Below are the code and all the weights of a small trained network. Each question names an input and a class and asks about switching units off, where a switched-off unit gives its printed mean instead of its output.

import numpy as np


def w(rows, s, z=0):
    codes = np.array(rows[::2]) - 128.0
    scale = np.full(codes.shape[1], s)
    scale[-1] = z or s
    return codes * scale


def norm(h):
    return h / np.sqrt((h * h).mean(-1, keepdims=True) + 1e-5)


def f(y):
    return y / 2 * (1 + np.tanh(0.7978845608 * (y + 0.044715 * y**3)))


def log_softmax(a):
    a = a - a.max(-1, keepdims=True)
    return a - np.log(np.exp(a).sum(-1, keepdims=True))


def net(x, mask):
    res = np.array(x, float).reshape(1, 4) / 4 @ E
    u = 0
    for l in range(3):
        y = f(norm(res) @ A[l][:, :-1].T + A[l][:, -1])
        res = res + np.where(mask[u : u + 7], y, B[l][:, -1]) @ B[l][:, :-1]
        u += 7
    return log_softmax(norm(res)[-1] @ U[:, :-1].T + U[:, -1])


A, B = {}, {}
E = w([
[55,59,237,1,116],'x0',
[129,145,127,156,91],'x1',
[128,197,105,73,43],'x2',
[126,163,43,221,50],'x3',
],0.0045)
A[0] = w([
[64,87,53,130,80,118],'L0N0',
[196,88,173,83,255,252],'L0N1',
[67,168,72,65,111,224],'L0N2',
[160,160,208,130,98,89],'L0N3',
[176,153,104,117,176,69],'L0N4',
[134,158,55,147,35,149],'L0N5',
[116,166,140,90,47,14],'L0N6',
],0.0062,0.0021)
B[0] = w([
[180,231,224,208,190,151],'L0N0',
[103,130,86,40,211,255],'L0N1',
[254,155,79,187,98,181],'L0N2',
[62,23,81,210,214,129],'L0N3',
[5,174,63,155,143,132],'L0N4',
[199,70,131,228,98,218],'L0N5',
[121,195,157,38,71,147],'L0N6',
],0.0047,0.0046)
A[1] = w([
[252,176,171,124,253,4],'L1N0',
[147,108,39,217,5,219],'L1N1',
[66,82,170,66,43,145],'L1N2',
[99,200,84,53,18,117],'L1N3',
[167,163,92,159,82,82],'L1N4',
[156,199,193,107,158,132],'L1N5',
[69,248,119,105,118,94],'L1N6',
],0.0056,0.0021)
B[1] = w([
[118,64,89,135,176,141],'L1N0',
[103,18,216,217,111,253],'L1N1',
[191,135,126,133,172,157],'L1N2',
[253,87,136,157,89,152],'L1N3',
[108,129,182,167,66,163],'L1N4',
[104,213,57,107,136,137],'L1N5',
[166,167,162,167,71,123],'L1N6',
],0.0055)
A[2] = w([
[178,159,77,159,12,151],'L2N0',
[129,188,122,196,60,38],'L2N1',
[108,101,196,133,180,233],'L2N2',
[160,148,164,126,97,98],'L2N3',
[3,168,72,99,63,201],'L2N4',
[158,142,160,35,155,83],'L2N5',
[39,242,136,117,190,5],'L2N6',
],0.0059,0.0021)
B[2] = w([
[165,98,142,254,117,254],'L2N0',
[203,42,67,177,114,195],'L2N1',
[189,144,135,13,183,243],'L2N2',
[194,88,87,118,99,140],'L2N3',
[236,108,160,208,93,102],'L2N4',
[152,155,127,58,109,212],'L2N5',
[189,101,168,166,111,124],'L2N6',
],0.0053,0.0027)
U = w([
[102,240,54,44,107,4],'0',
[116,98,169,36,205,252],'1',
[212,92,226,223,74,196],'2',
[47,94,153,253,94,5],'3',
],0.0052,0.0021)

Each question gives the input, the list of numbers given to net, and the class t.
The units are the neurons (one row each of A and B). Each row of codes is followed by its name. A weight is (code - 128) times the scale printed after its matrix; where a second scale follows, it is the last column's (A, B and U).
mask holds one flag per neuron, layer by layer. A switched-off neuron (its flag False) gives its mean, the last column of its row in B, instead of its output. The means were averaged over made-up inputs and are rounded, as every weight is.
A unit's drop is (log p(t) with every unit on - log p(t) with that unit switched off) / (log p(t) with every unit on - log p(t) with every unit switched off).
The circuit of an input: a set's keep is (log p(t) with only the set's units on - log p(t) with every unit switched off) / (log p(t) with every unit on - log p(t) with every unit switched off). Starting from the 12 units with the biggest drops (on a tie, the unit counted first), units are removed one at a time, each time the one whose removal leaves the highest keep (on an exact tie, the one counted first), for as long as the keep stays at least 0.8.
units of the circuit, in order: the units of the circuit, biggest drop first
top k neurons: the k neurons with the biggest drops, biggest first
k most important neurons of layer l: the k neurons of layer l with the biggest drops, biggest first
drop of u: that unit's drop, to one decimal
input [-6,-5,0,-7], class 0: units of the circuit, in order	(L1N1 L0N4)
input [0,-6,8,-8], class 0: units of the circuit, in order	(L1N1 L1N5)
input [-6,-7,-2,-4], class 0: units of the circuit, in order	(L1N1 L0N5)
input [5,3,5,-2], class 0: top 2 neurons	(L1N1 L0N5)
input [1,-1,5,-4], class 0: units of the circuit, in order	(L1N1 L1N5)
input [8,7,-7,8], class 1: units of the circuit, in order	(L0N5 L0N2 L2N0 L1N1)
input [1,-8,4,0], class 0: units of the circuit, in order	(L1N1)
input [-2,-1,-6,2], class 1: 2 most important neurons of layer 0	(L0N5 L0N2)
input [7,-7,-8,8], class 1: drop of L1N1	0.1
input [6,-4,-6,8], class 1: drop of L2N2	0.2
input [4,-2,8,-7], class 0: drop of L1N1	0.3
